Below is a small trained network, with its code and all its weights. Each question gives an input and a target symbol and asks what happens when units are switched off, that is, made to give their printed mean instead of their output.

import numpy as np


def w(rows, s, z=0):
    codes = np.array(rows[::2]) - 128.0
    scale = np.full(codes.shape[1], s)
    scale[-1] = z or s
    return codes * scale


def f(y):
    return y / 2 * (1 + np.tanh(0.7978845608 * (y + 0.044715 * y**3)))


def softmax(a):
    e = np.exp(a - a.max(-1, keepdims=True))
    return e / e.sum(-1, keepdims=True)


def log_softmax(a):
    a = a - a.max(-1, keepdims=True)
    return a - np.log(np.exp(a).sum(-1, keepdims=True))


def net(x, mask):
    ids = ['βεζηθλ'.index(c) for c in x.split()]
    T = len(ids)
    res = E[ids] + P[:T]
    r = res
    for j in range(2):
        rows = slice(2 * j, 2 * j + 2)
        q, k, v = (r @ M[0][rows].T for M in (Q, K, V))
        z = softmax(np.where(np.tri(T) > 0, q @ k.T / 2**0.5, -1e9)) @ v
        o = O[0][rows]
        res = res + np.where(mask[j], z, o[:, -1]) @ o[:, :-1]
    y = f(res @ A[0][:, :-1].T + A[0][:, -1])
    res = res + np.where(mask[2:14], y, B[0][:, -1]) @ B[0][:, :-1]
    return log_softmax(res[-1] @ U[:, :-1].T + U[:, -1])


Q, K, V, O, A, B = {}, {}, {}, {}, {}, {}
E = w([
[143,169,119],'β',
[23,128,96],'ε',
[168,140,119],'ζ',
[143,181,117],'η',
[119,180,118],'θ',
[5,19,252],'λ',
],0.014)
P = w([
[224,86,191],'0',
[141,252,171],'1',
[144,124,189],'2',
[146,78,59],'3',
[108,213,150],'4',
[116,106,122],'5',
[126,85,46],'6',
[88,205,156],'7',
[94,88,107],'8',
[109,92,38],'9',
[70,198,157],'10',
[63,80,95],'11',
[111,89,39],'12',
[91,192,155],'13',
],0.016)
Q[0] = w([
[116,103,134],'h0',
[135,117,202],'h0',
[150,144,3],'h1',
[163,148,119],'h1',
],0.019)
K[0] = w([
[125,169,132],'h0',
[126,99,76],'h0',
[10,119,109],'h1',
[74,80,161],'h1',
],0.011)
V[0] = w([
[145,177,140],'h0',
[113,192,244],'h0',
[206,168,37],'h1',
[48,186,1],'h1',
],0.0088)
O[0] = w([
[172,72,176,175],'h0',
[72,3,254,254],'h0',
[230,114,242,82],'h1',
[74,43,98,101],'h1',
],0.0082,0.0054)
A[0] = w([
[149,158,194,201],'n0',
[117,68,102,2],'n1',
[158,93,212,154],'n2',
[221,188,38,102],'n3',
[147,86,178,32],'n4',
[104,171,193,213],'n5',
[166,71,244,100],'n6',
[101,111,156,83],'n7',
[185,79,86,95],'n8',
[96,116,249,142],'n9',
[199,114,99,126],'n10',
[41,202,127,132],'n11',
],0.011,0.0069)
B[0] = w([
[129,94,126,225],'n0',
[126,95,163,164],'n1',
[109,131,105,206],'n2',
[112,173,174,133],'n3',
[125,212,154,141],'n4',
[170,92,141,241],'n5',
[111,149,102,219],'n6',
[98,138,154,148],'n7',
[92,121,251,131],'n8',
[132,144,88,254],'n9',
[134,142,231,126],'n10',
[135,163,138,206],'n11',
],0.017,0.0099)
U = w([
[112,173,172,119],'β',
[93,76,128,196],'ε',
[35,219,248,3],'ζ',
[92,184,180,84],'η',
[90,150,88,185],'θ',
[85,162,2,134],'λ',
],0.0085,0.0049)

Each question gives the input, a string of symbols that net reads in full, and the target symbol t.
The units are the heads (2 rows each of Q, K, V and O) and the neurons (one row each of A and B). Each row of codes is followed by its name. A weight is (code - 128) times the scale printed after its matrix; where a second scale follows, it is the last column's (O, A, B and U).
mask holds one flag per unit, heads first, then neurons. A switched-off unit (its flag False) gives its mean, the last column of its rows in O or B, instead of its output. The means were averaged over made-up inputs and are rounded, as every weight is.
A unit's drop is (log p(t) with every unit on - log p(t) with that unit switched off) / (log p(t) with every unit on - log p(t) with every unit switched off).
The circuit of an input: a set's keep is (log p(t) with only the set's units on - log p(t) with every unit switched off) / (log p(t) with every unit on - log p(t) with every unit switched off). Starting from the 12 units with the biggest drops (on a tie, the unit counted first), units are removed one at a time, each time the one whose removal leaves the highest keep (on an exact tie, the one counted first), for as long as the keep stays at least 0.8.
units of the circuit, in order: the units of the circuit, biggest drop first
most important unit: the unit with the biggest drop
k most important neurons: the k neurons with the biggest drops, biggest first
drop of u: that unit's drop, to one decimal
input β ζ ε, target λ: 3 most important neurons => [n9 n6 n2]
input θ ζ β, target λ: units of the circuit, in order => [n9 n6 n2 h0]
input β ε λ λ η, target ζ: units of the circuit, in order => [h1 n11 n9]
input ε ε ε β ζ η λ, target λ: units of the circuit, in order => [n9 n6 h1]
input ζ ε λ ε ζ θ β λ β ε λ ε θ, target ε: 2 most important neurons => [n1 n9]
input ζ η ζ ζ λ ε ε, target ε: most important unit => h1
input η ε λ ζ ε η λ θ θ η λ ε ε, target ε: units of the circuit, in order => [h1 n1 h0]
input β ζ λ ζ ζ, target ζ: units of the circuit, in order => [h1 n3 n9]
input λ θ λ η η, target ζ: units of the circuit, in order => [h1 n11 n3]
input θ β ζ, target λ: units of the circuit, in order => [n6 n9 n2 h0]
input ζ λ ε θ ζ ε ζ η ζ θ, target ε: units of the circuit, in order => [h0 h1 n1]
input β λ λ η β ε ζ β ε ε ζ β η, target ε: units of the circuit, in order => [h1 h0 n1]
input θ ζ η, target λ: 2 most important neurons => [n9 n6]
input η ζ ζ ζ, target ζ: drop of n10 => 0.2
input ζ ζ η, target λ: drop of n6 => 0.5
input ζ ε β, target λ: drop of n4 => 0.0
